Here is a tiny trained network, its code and every weight. The questions are about switching its units off for an input and a class, where a switched-off unit gives its printed mean instead of its output.

import numpy as np


def w(rows, s, z=0):
    codes = np.array(rows[::2]) - 128.0
    scale = np.full(codes.shape[1], s)
    scale[-1] = z or s
    return codes * scale


def f(y):
    return np.maximum(y, 0)


def log_softmax(a):
    a = a - a.max(-1, keepdims=True)
    return a - np.log(np.exp(a).sum(-1, keepdims=True))


def net(x, mask):
    res = np.array(x, float).reshape(1, 7) / 4 @ E
    y = f(res @ A[0][:, :-1].T + A[0][:, -1])
    res = res + np.where(mask, y, B[0][:, -1]) @ B[0][:, :-1]
    return log_softmax(res[-1] @ U[:, :-1].T + U[:, -1])


A, B = {}, {}
E = w([
[132,160,121,140,135,103,148,120,134,173],'x0',
[98,123,105,110,143,120,129,144,134,98],'x1',
[139,129,117,125,124,133,141,131,114,136],'x2',
[130,111,161,126,154,108,113,131,108,79],'x3',
[181,176,85,123,207,206,60,181,167,173],'x4',
[149,123,206,87,86,96,147,252,184,157],'x5',
[127,123,122,107,121,101,110,116,122,190],'x6',
],0.012)
A[0] = w([
[107,130,87,134,175,159,129,9,110,114,202],'neuron 1',
[132,110,148,126,137,144,121,129,118,101,101],'neuron 2',
[128,102,117,85,110,93,86,143,111,128,226],'neuron 3',
[161,119,128,119,135,120,130,144,66,129,187],'neuron 4',
[118,139,93,135,127,106,90,104,124,118,193],'neuron 5',
[192,76,101,130,100,169,117,141,64,120,215],'neuron 6',
[118,150,127,109,125,149,122,156,118,109,7],'neuron 7',
[128,125,172,116,92,115,139,221,142,148,138],'neuron 8',
[67,102,167,126,20,69,204,99,116,103,11],'neuron 9',
[139,125,137,118,100,118,135,172,133,132,208],'neuron 10',
[133,154,138,122,183,171,94,171,126,150,27],'neuron 11',
[140,128,148,152,130,118,106,78,146,133,166],'neuron 12',
[127,129,133,120,126,135,120,141,104,124,78],'neuron 13',
[91,94,155,124,101,114,186,112,129,132,67],'neuron 14',
[128,126,188,122,94,105,157,247,158,144,143],'neuron 15',
[158,144,126,128,219,183,80,196,149,160,27],'neuron 16',
],0.016,0.0018)
B[0] = w([
[29,102,189,130,154,177,248,42,136,157,255],'neuron 1',
[134,140,93,123,118,144,143,117,116,232,146],'neuron 2',
[132,172,105,156,150,150,158,95,149,100,153],'neuron 3',
[115,155,148,187,73,146,148,137,183,142,142],'neuron 4',
[100,114,172,168,97,190,175,147,135,79,168],'neuron 5',
[79,148,106,116,158,63,156,125,140,156,157],'neuron 6',
[149,128,181,129,123,63,103,84,132,183,141],'neuron 7',
[54,145,165,144,155,200,224,63,87,138,214],'neuron 8',
[255,176,77,127,112,73,6,222,146,124,251],'neuron 9',
[82,111,140,155,142,122,119,56,125,99,171],'neuron 10',
[153,138,97,96,99,74,46,190,122,133,189],'neuron 11',
[97,101,135,129,152,165,144,151,118,77,156],'neuron 12',
[124,175,102,106,86,168,129,116,161,138,132],'neuron 13',
[169,104,121,59,130,115,55,206,116,161,184],'neuron 14',
[18,83,135,155,168,183,229,23,138,116,240],'neuron 15',
[247,134,110,117,70,55,53,202,118,103,230],'neuron 16',
],0.0087,0.021)
U = w([
[3,116,163,111,159,186,210,72,110,138,245],'0',
[189,151,114,83,114,113,76,205,113,135,11],'1',
],0.013,0.0012)

Each question gives the input, the list of numbers given to net, and the class t.
The units are the neurons (one row each of A and B). Each row of codes is followed by its name. A weight is (code - 128) times the scale printed after its matrix; where a second scale follows, it is the last column's (A, B and U).
mask holds one flag per neuron, in row order. A switched-off neuron (its flag False) gives its mean, the last column of its row in B, instead of its output. The means were averaged over made-up inputs and are rounded, as every weight is.
A unit's drop is (log p(t) with every unit on - log p(t) with that unit switched off) / (log p(t) with every unit on - log p(t) with every unit switched off).
unit that matters most: the unit with the biggest drop
top k neurons: the k neurons with the biggest drops, biggest first
drop when u is switched off: that unit's drop, to one decimal
input [8,-6,2,-6,-7,-4,-6], class 1: unit that matters most => neuron 9
input [6,6,6,8,5,6,-5], class 0: top 3 neurons => neuron 15; neuron 9; neuron 8
input [4,-7,1,4,7,7,-3], class 0: top 3 neurons => neuron 15; neuron 8; neuron 9
input [2,5,-6,-6,-3,-2,8], class 1: top 2 neurons => neuron 15; neuron 8
input [-4,-2,-1,-7,6,6,-5], class 0: top 3 neurons => neuron 15; neuron 9; neuron 8
input [2,7,-8,-2,-3,-2,-5], class 1: top 3 neurons => neuron 15; neuron 8; neuron 9
input [-7,6,-1,-5,-7,5,4], class 1: top 2 neurons => neuron 9; neuron 1
input [7,-2,-8,-6,2,1,-7], class 1: top 3 neurons => neuron 1; neuron 15; neuron 8
input [3,-8,-6,-2,8,8,3], class 0: drop when neuron 9 is switched off => 1.9
input [-4,-7,-4,-3,5,6,-8], class 0: drop when neuron 8 is switched off => 1.7
input [-8,8,8,6,6,7,-4], class 0: drop when neuron 15 is switched off => 7.0
input [-5,3,-1,-8,-6,-2,-3], class 1: drop when neuron 12 is switched off => 0.0
